In the rows, zero is written as 128.
Each row has a class, written after it.
[151 145 104 134 141 119 132 128  70 141  98 142 116  58 114 128 141 118
 134 116 127  91 115 119 181 141 188 187 120 128  77  85 160 144 138 156
 161  95  58 154 116 135]
Vam
[124 129 124 158 144 140 138 132 126 121 126 126 106 124  80 151 142 147
 141 153 108 126 109 109 133 146 146 147 135 134  88 127 121 145 126 112
 137 122 156 150 114 125]
rifaf
[135 135 118 143 140 103 136 124 111 123 117 124 127 139  94 130 115 137
 111 150 108 115 131 116 122 117 133 120 127 149 128 119 118 126 123 136
 150 119 133 129 121 133]
Nemok
[ 11 142 133 126 193 138  89 124 150 103 169 118 117 168 122  65 147 185
 127  54 115  39 117 114 147 130 110 135  94 129 147 149 212  83 147 164
   5 112 187 157 121 155]
fub
[135 140 101 113 160 126 148 119 134 161 119 159 126  88 162 100 106 129
 140 122 105 104 116 141 189  98 155 129 112 143 142 146 171 119 162 156
 138 140 143 126 105 149]
Vam
[141 145 105 166 151  95 136 131  92 146 119 114 149 129  98 125 120 146
 133 129 114  73 118 138 129 106 132 123  89 115 100 138 120 124 175 121
 133 100 115 148 115 116]
nage
[181 147 113 135 146 139 148 139 144 161 125 177  95 109 126 133  86 113
 161 145 131 123 158 162 163 114 129 146 125 130 134 148 163 108 152 152
 122 130 175 142 107 137]
senud
[118 133 115 147 137 154 145 125 120 111 105 129 114 112  80 140 142 147
 144 149 103 107  97 117 130 141 150 147 116 140  97 133 125 130 120 114
 140 129 147 144 108 131]
koton
[143 158 103 163 152  86 133 127 109 149 119 119 159 122 109 119 119 133
 132 124 116  89 104 149 131 110 144 128  90 116 101 145 123 128 168 119
 116 108 123 147 126 115]
minof
[102 188 125 108 116 146 129 146 186  84 160 137 126  72  83 158 138 157
 106 130 121 149 169  73 159 140 179 207 112 166 104 106 181 114 129 140
 177  98 112 100 161 139]
Nemok
[117 134 122 162 139 139 129 135 120 114 119 129 109 123  83 152 141 148
 134 155 105 119 106 106 133 154 147 147 137 141  92 128 125 139 123 114
 133 122 158 161 111 123]
rifaf
[118 147 119 146 121  94 135 132 105 105 108 120 129 128  91 135 110 139
 111 165 113 114 133 109 113 116 117 131 126 150 117 115 103 123 127 135
 123 106 136 129 127 120]
senud
[137 137 121 148 155 155 144 128 124 119 109 121 104 123  77 148 133 140
 150 159 108 127 112 112 131 144 153 142 121 128  88 134 117 135 120 112
 157 131 150 144  99 123]
koton
[143 157 103 163 158  93 145 137  91 168 115 122 159 125 107 116 121 132
 140 125 115  64  99 147 127 104 152 123  94 112 100 133 106 127 179 116
 117 109 107 146 118 114]
Vam
[164 160 144 155 171 104 145 157 116 138 128 107  82 139 110 121 101 121
 124 145 136 131 127 146 113 157 136 133 140  88 129 118 144 144 124 116
 135 139 100 127 110 126]
gunu
[165 152 121 141 142 131 118 127 109 112 161 102 110 113 104 155 117 146
 126 124 109  94 161  88 132 169 133 153 117 105  79 122 125 127 125  90
 159  90 127 145  81 126]
mel
[140 166 109 161 151  86 137 133 107 145 114 113 159 118  96 115 121 135
 130 131 113  87 103 146 128 108 150 129  89 119 100 155 119 129 171 124
 125 104 119 143 129 113]
minof
[142 150 109 155 159  78 133 128 106 159 120 112 154 125  96 115 118 132
 131 124 120  93 103 151 130 110 152 115  94 108 100 143 124 130 176 122
 117 106 117 138 133 112]
minof
[145 164 105 154 147  87 142 134  90 151 112 113 163 124 107 126 116 133
 136 122 123  73 107 148 118 111 134 129  93 111 104 128 103 127 187 114
 120  99 125 142 119 107]
senud
[196 146 131 156  19  73  22 156 160 122 139 164 176 139 190 131 110 122
 118 120  89 180 137 110  96 153 169 125  75 187  68 127 180 117  73 180
 127 160  83 165 141  94]
mel
[192 165 140 137 183  91 133 149 142 140 124 109  92 129 122 126 105 119
 137 152 130 128 138 132 131 159 147 123 133 111 117 110 158 138 110 117
 147 127 101 131  89 130]
fub
[171 136  96 138 159 103 132 129 115 173 130 164 131 109 131 121  89 124
 137 138 108 106 168 160 160 116 144 139 111 147 128 135 150 117 128 135
 121 115 154 148 100 147]
mel
[138 148 106 162 146  97 123 132 109 151 107 121 161 120 124 120 125 143
 141 130 113  64 107 137 129 110 139 126  97 108 100 143 122 128 177 115
 127  98 111 142 113 115]
fub
[122 143 124 139 131 103 139 128 108 114 113 121 123 133  94 133 109 137
 118 158 115 108 133 111 117 118 115 127 129 142 123 117 105 127 129 134
 123 106 147 129 117 121]
senud
[121  77 100 176 139  96  77 127 135 114 121 125  93  89 111 152 143 136
 105 119  49 131 101  42 143 184 123 156 143 175 108 138 168 134 105 126
 146 114 117 167 105 119]
rifaf
[142 159  95 157 147 106 137 131  97 159 107 119 166 122 107 118 116 136
 143 134 114  81 104 146 119 103 151 126  84 110 105 146 107 121 182 109
 138 109 119 136 116 110]
koton
[ 51 144 127 136 166 112  82 142 183  37 159 143 149 154 148 145 153  89
 178  98 145 113  90 137 119 145  41 129 162 125 133  65 133 146  16 118
  53 116 135 171 183  85]
Vam
[129 175 133 136  74 128  97 153 108 171 147 139  99  67  86 158 115 166
 102 116 114  77 104 107 157 190 210 161 112 103  76 139 214 100 242 133
 163 117 110 139 137 152]
senud
[172 148  96 127 153 119 127 128 104 158 133 152 138 110 153 108  90 120
 158 107 111  98 122 153 158 128 151 133 116 124 159 151 157 116 135 161
 128 123 149 134 111 169]
koton
[124 147 105 152 155  95 123 127 107 150 108 115 168 121 120 120 122 135
 140 132 111  77 109 135 125 106 148 121  97 111 106 144 118 125 178 115
 126 103 117 141 122 113]
fub
[144 152 103 163 143  91 137 138  98 165 122 119 164 127 107 120 123 144
 133 130 109  88 107 141 122 110 143 131 104 120 103 144 107 138 183 112
 128 104 127 147 124 119]
rifaf
[140 138 124 126  93 151  87 107  93 144 111 112 167 197 176 133 142 119
 138 105 156 110 105 124  72 127 104 134 159  84  89  30  64 158  81 144
   4 149  92 198 124 105]
Vam
[197 170 141 147 169 105 144 155 122 132 133 109  77 121 121 130 108 131
 141 155 132 117 143 129 132 165 134 147 135 122 120 110 166 154 106 130
 166 124  95 132  78 133]
nage
[154 151 103 129 166 112 113 125 126 141 127 145 112 111 168 120  94 106
 121 120 118 129 114 157 197 123 154 113 143 142 138 163 172 123 151 172
 107 118 152 156  96 158]
minof
[146 162 105 156 150  84 138 133  94 148 111 110 161 132 100 130 115 137
 138 123 121  81 110 149 122 114 136 124  93 104  96 136 105 126 195 111
 126 104 121 144 126 106]
senud
[ 96 133 113 138 154 134 113 107 148 130 142 154 120 122 151 125 113 112
 161  81 102 104 102 155 174 132 137 135 134 121 171 150 144 131 128 136
  78 124 154 137 119 152]
fonar
[116 126  96 102 134 120 121 125 139 122 138 162 146  91 137 134  99  92
 156 129 130 138 119 155 147 112 137 128 144 118 160 114 159 114 132 129
  88 147 151 149 130 123]
fonar
[ 18 132  89 126 139  86  82 140 145  66 140 125 169  96 155 119 131 152
 110 110  99 121  96  97 148 116 120 148 105 140 137 189 241 121 202 152
 153 160 110 139 166 131]
gunu
[156 136 103 101 146 103 134 111 149 131 151 147 120 118 153 115  98 111
 136  83 101 129 139 163 167 137 129 103 123 143 177 148 184 108 124 149
 152 137 146 119 146 161]
Nemok
[129 122 118 145 136 100 129 132 110 126 117 122 113 122  83 137 112 134
 114 160 108 115 144 115 113 121 122 126 130 147 108 123 111 135 106 127
 132 120 134 133 120 124]
mel
[121  91 140 135 159 140  78 118  88 144 146 142 120 105 124 143 121 120
 106 147  95 129 142  29 142 157 107 174 135 120 110 100 155 111  69 159
 130 107 123 164 121 175]
gunu
[133 160  99 164 161  89 135 122 107 155 118 104 155 124 102 117 118 131
 134 135 113  92 101 144 127 104 148 124  93 112  97 146 115 133 178 115
 116 109 121 145 130 110]
minof
[133 140 109 144 142 108 134 134 104 131 115 122 127 118  87 126 113 131
 124 168 106 115 126 109 124 120 133 124 121 145 117 127 128 124 122 132
 142 110 140 128 121 129]
koton
[154 143  94 155 147 104 137 133 103 163 114 112 152 121  99 122 119 150
 132 122 116  67 119 143 123 111 133 123  95 115  93 143 106 132 172 113
 117 109 126 142 112 112]
mel
[123 147 121 139 131 106 141 131 101 115 110 116 123 124  88 135 114 132
 119 165 113 107 126 111 118 125 120 130 135 145 120 118 113 131 132 135
 122 107 143 133 123 126]
senud
[119 138 113 152 131  90 127 131 111 118 118 124 118 128  94 133 109 140
 114 158 107 118 129 104 119 119 132 127 137 145 121 119 119 137 123 136
 129 109 139 134 122 116]
rifaf
[113 149 133 151 140 169  55 156 169 136 142 156 104 185 227 145 129  93
 130 158 195 152 154 127 111 133  98 138 166 149 127 130 125 140 105 144
  89 115  95 173  69  98]
rifaf
[111  88  92 154 121 120 102 134  67 144 156 134 101  72  88 192 114 110
 134  94 123 133 113 110 153 174 191 145 134 136  97 149 140 125 150 160
 183 121 132 139 128 141]
fonar
[152 123 101 133 150 130 129 121 145 140 142 148 107 103 143 126 110 127
 146 121 103 115 125 144 182 130 120 128 133 136 136 134 191 130 144 140
 126 127 153 149 115 151]
nage
[ 84 134 138 162 175 133  77 125 115  78 164 101 127 229 186 121 105 134
 155  99 139 194 166 120 110 154 112 126 148  97 138 118  69 129  78 130
 157 158 165 168 126 110]
Vam
[195 166 144 154 164 101 149 158 118 129 124 108  81 126  89 131 111 144
 146 155 133 102 134 131 123 166 129 136 131 107 117 104 149 144  99 129
 152 120 100 125 103 130]
nage
[133 143 123 147 151 146 150 130 119 109 111 121 104 122  81 157 136 139
 153 157 124 110 112 117 128 146 138 152 127 132  88 121 112 140 127 117
 129 121 147 144 102 120]
senud
[161 141 115 162 149 131  85 135 134 131 151 153 101 112 174 156 118 135
 125  70  85 113 148 105 161 189 152 188 118 150 124 162 182 108 128 140
 166 128 122 167  70 151]
Nemok
[188 159 136 148 179 110 142 145 113 140 127  99  89 140  96 124 115 128
 141 156 135 136 145 124 120 151 147 142 132 104 116 106 148 140 123 127
 172 137 103 120 111 129]
Nemok
[123 129 123 160 148 154 141 131 123 125 119 133 109 122  93 145 141 145
 148 153 110 103 108 100 137 144 148 149 128 135  99 125 119 134 120 118
 133 129 139 145 107 130]
Vam
[170 174 138 141 170  90 131 155 118 130 137  97  97 127 111 130 112 128
 143 137 127 130 134 139 131 167 148 142 134 100 122 133 156 136 132 119
 115 140  89 126  98 138]
fonar
[182 168 141 127  99  83 113 149 138 107 131  67 175 162 182 112 153 148
  92 158 116 198 150 102  96 157  43 111 137 136 114 124 115 129  83 110
 137 153  92 131 181 154]
rifaf
[134 153 105 153 141  83 135 130  98 161 113 117 156 125 110 118 117 140
 128 119 104  91 107 150 125 106 149 123 102 110 104 145 104 132 191 112
 127 108 119 144 128 109]
rifaf
[184 158 142 157 187  91 136 150 102 131 127 116  75 136 106 123 110 121
 135 151 127 128 141 140 128 154 152 143 126 115 113 110 160 128 115 125
 162 135  94 131  86 134]
Nemok
[130 120  90 159 129  84  83 107  50 133 104 121 178 136 158 152 143 120
 164 120  69  92 163  90  96 146 110 194 117 145 103 158 137 144 103 165
  87 132  61 174 142 131]
Vam
[179 111 121 142 191  81 105 162 163 133 147 166 157 200 142 146 137 114
 145  87 177 114 115 181 145 129  53  85 126 142 124 165 149 136 106 153
 169 126 102 177 122 167]
Nemok
[ 96 127 114  62 128 169 112 163 129 123 143 102 180 131 114  77 138 140
 159 140 132 192 203 123  93 108  58 171 174 140 154 166  71  89  97 189
  33 134 127 158 225 139]
fonar
[132 139 117 148 148  87 134 127 118 122 119 118 123 122  88 127 112 131
 114 169 113 129 129 110 127 118 134 127 126 148 114 124 130 137 113 140
 132 112 132 131 126 127]
minof
[151 142  94 155 145 103 140 130 104 163 109 114 145 121  88 122 118 143
 140 128 115  70 123 153 114 108 133 124  94 108  91 150 105 131 179 102
 127 115 109 146 120 106]
mel
[114 124 111 151 145 110 136 133 110 123 113 125 119 136  86 130 103 138
 111 159 114 127 135 116 118 120 126 126 135 124 120 119 109 132 122 129
 133 116 126 139 130 112]
gunu
[122 120 125 139 124 110 133 128 111 113 116 125 119 126  91 131 114 146
 117 167 109 118 136 108 120 115 117 120 133 143 119 114 112 130 112 136
 140 111 126 133 123 124]
nage
[171 173 148 121 118 170 125 136 128 119  96 100 104 108 142 121 133 137
 109 118 101 127 174  67 138 132 133 178 135 107 109 170 107 109 161 149
 128 108  81 137  94 106]
Vam
[123 131 120 132 146 107 130 127 122 125 109 122 124 125  94 134 112 140
 120 154 111 109 138 107 123 118 128 124 135 133 115 125 115 125 122 134
 133 109 134 139 118 127]
fub
[130 138 123 153 159 140 144 122 131 113 117 115 106 118  85 145 137 146
 138 155 112 126 100 113 139 144 154 145 123 133  88 134 124 139 118 118
 131 131 146 147 105 133]
minof
[197 176 145 141 151  98 144 163 116 129 118 114  95 122 107 129 105 129
 138 166 146 118 139 127 122 157 132 140 135 103 126 110 156 132 135 130
 138 124 115 116 102 128]
senud
[112 125  93 129 157 136 119  99 100 151 136 149 115 138 180 103  99 108
 140 107 120  98 129 145 144 113 134 123 123 137 152 124 132 109 124 144
  97 137 125 165  96 151]
Vam
[118 130 115 162 160 151 147 129 124 116 113 123 106 130  85 149 132 147
 137 156 113 116 109 117 131 147 136 144 126 119  91 126 123 139 117 108
 128 132 139 155 111 118]
gunu
[155 141  97 112 181 106 140 121 117 139 120 137 119 104 146 122 115  90
 153 115 131 143 137 180 191 118 156 134 132 127 140 151 177 132 157 147
 101 132 107 143 104 151]
fonar
[110 111 171 173 178 133  96 139  96  77 109  86  66 163 146 128 122  92
 114 205 142 174 151  74  80  92  36 123 149 101  73 123  62 138  73 106
 178 143 125 152  66  74]
mel
[168 123 111 152 174 118 143 119 102 162 131 146 118 138 134 115 104 131
 154 156  91 103 152 154 153 124 129 142 125 137 139 145 155 135 145 121
 119 123 149 166  75 159]
nage
[135 155 105 160 147  93 138 135  92 144 112 120 158 128  98 123 119 141
 141 136 124  71 110 144 124 107 139 128  90 115  99 136 112 121 191 119
 116  97 129 139 118 109]
senud
[100 130 160 126 163 198  58 137 114 117 136 125 115 115 198 141 108 100
 126 193 130 217 188  32 146 115 160 165 138  99  96 113 122  89 104 175
  96 117 186 124  87  63]
gunu
[132 144 120 152 142  92 135 126 120 118 118 115 120 129  82 130 111 134
 115 176 113 127 127 112 123 116 132 121 126 142 111 124 121 132 113 133
 120 113 134 130 131 127]
minof
[175 141 100 128 175 120 135 118 144 161 136 159 109  95 139 112  87 110
 163 133  97 116 133 140 170 129 131 134 114 121 162 138 175 108 114 129
 140 126 147 122 120 168]
koton
[133 147 101 165 151 100 137 138  96 166 107 126 168 122 113 120 117 135
 126 131 111  73  98 148 121 110 134 127  95 104 106 150 121 132 184 113
 123 113 107 154 123 110]
gunu
[106 129 127 150 149 151 136 126 132 116 122 124 109 121  89 154 144 142
 147 155 116 128 107 116 147 146 153 145 133 129  99 131 121 142 128 108
 119 132 143 138  98 127]
fonar
[170 153 140 131 166 101 148 147 119 136 123 100  94 119  99 119 117 118
 146 156 128 142 147 130 120 150 132 149 146 106 139 121 144 147 118 121
 122 138  92 115 107 130]
fonar
[101 140  74 187 120 131 106 132 149 121 158 144  96  51 138 161 128 129
 117 149 127 103 124  92 168 127 118 187 123 149 105 111 198 107 139 130
  75  99 135 117 143 143]
minof
[153 129  98 160 182  90 125 146 137 114 139 153 107 125 146 128 119 125
 151 101 129 102 113 167 193 140 114 121 122 148 131 130 191 116 131 152
  69 105 175 139  99 141]
senud
